Below are the code and all the weights of a small trained network. Each question names an input and a class and asks about switching units off, where a switched-off unit gives its printed mean instead of its output.

import numpy as np


def w(rows, s, z=0):
    codes = np.array(rows[::2]) - 128.0
    scale = np.full(codes.shape[1], s)
    scale[-1] = z or s
    return codes * scale


def f(y):
    return y / 2 * (1 + np.tanh(0.7978845608 * (y + 0.044715 * y**3)))


def log_softmax(a):
    a = a - a.max(-1, keepdims=True)
    return a - np.log(np.exp(a).sum(-1, keepdims=True))


def net(x, mask):
    res = np.array(x, float).reshape(1, 3) / 4 @ E
    y = f(res @ A[0][:, :-1].T + A[0][:, -1])
    res = res + np.where(mask, y, B[0][:, -1]) @ B[0][:, :-1]
    return log_softmax(res[-1] @ U[:, :-1].T + U[:, -1])


A, B = {}, {}
E = w([
[74,78,92,138],'x0',
[140,200,2,29],'x1',
[203,174,144,133],'x2',
],0.0097)
A[0] = w([
[88,200,58,41,181],'n1',
[90,77,145,195,104],'n2',
[192,149,115,84,90],'n3',
[159,110,104,122,255],'n4',
[59,170,50,143,121],'n5',
[93,71,160,164,199],'n6',
[127,170,179,220,151],'n7',
[248,161,134,179,204],'n8',
[160,121,212,118,96],'n9',
[91,21,129,122,216],'n10',
],0.012,0.0056)
B[0] = w([
[119,144,1,202,246],'n1',
[114,161,117,53,178],'n2',
[118,204,34,90,162],'n3',
[139,154,186,236,174],'n4',
[93,70,90,207,180],'n5',
[180,131,132,74,195],'n6',
[95,132,163,116,189],'n7',
[92,217,175,120,204],'n8',
[74,148,156,126,167],'n9',
[224,66,125,67,195],'n10',
],0.0094,0.013)
U = w([
[254,101,227,153,252],'0',
[144,140,84,214,214],'1',
[100,176,179,151,111],'2',
[167,206,87,134,14],'3',
[226,75,99,67,75],'4',
[139,20,70,203,12],'5',
],0.0099,0.0046)

Each question gives the input, the list of numbers given to net, and the class t.
The units are the neurons (one row each of A and B). Each row of codes is followed by its name. A weight is (code - 128) times the scale printed after its matrix; where a second scale follows, it is the last column's (A, B and U).
mask holds one flag per neuron, in row order. A switched-off neuron (its flag False) gives its mean, the last column of its row in B, instead of its output. The means were averaged over made-up inputs and are rounded, as every weight is.
A unit's drop is (log p(t) with every unit on - log p(t) with that unit switched off) / (log p(t) with every unit on - log p(t) with every unit switched off).
The circuit of an input: a set's keep is (log p(t) with only the set's units on - log p(t) with every unit switched off) / (log p(t) with every unit on - log p(t) with every unit switched off). Starting from all 10 units, units are removed one at a time, each time the one whose removal leaves the highest keep (on an exact tie, the one counted first), for as long as the keep stays at least 0.8.
units of the circuit, in order: the units of the circuit, biggest drop first
most important unit: the unit with the biggest drop
k most important neurons: the k neurons with the biggest drops, biggest first
drop when u is switched off: that unit's drop, to one decimal
input [-7,7,-6], class 1: most important unit	n1
input [1,-8,-7], class 4: units of the circuit, in order	[n2; n10]
input [-1,-7,7], class 2: units of the circuit, in order	[n8; n9]
input [5,5,-4], class 5: units of the circuit, in order	[n5; n8]
input [4,7,6], class 1: units of the circuit, in order	[n1; n5]
input [5,-4,1], class 0: 2 most important neurons	[n1; n3]
input [-3,0,-7], class 0: units of the circuit, in order	[n1; n3]
input [3,5,-1], class 5: units of the circuit, in order	[n8; n5]
input [-4,-4,6], class 2: 2 most important neurons	[n8; n10]
input [-5,-6,1], class 2: 2 most important neurons	[n9; n8]
input [1,-2,0], class 4: 2 most important neurons	[n8; n4]
input [-5,0,-3], class 0: 3 most important neurons	[n1; n3; n5]
input [-1,-8,4], class 2: 3 most important neurons	[n9; n8; n7]
input [0,-3,6], class 2: most important unit	n10
input [-1,-7,-8], class 0: 3 most important neurons	[n1; n3; n7]
input [-5,6,-7], class 1: 2 most important neurons	[n10; n1]
input [7,-7,4], class 0: drop when n2 is switched off	-0.1
input [8,-2,4], class 0: drop when n1 is switched off	0.4
input [-6,7,-8], class 1: drop when n10 is switched off	0.1
input [-5,0,1], class 2: drop when n1 is switched off	0.4
input [1,2,-2], class 5: most important neuron	[n8]
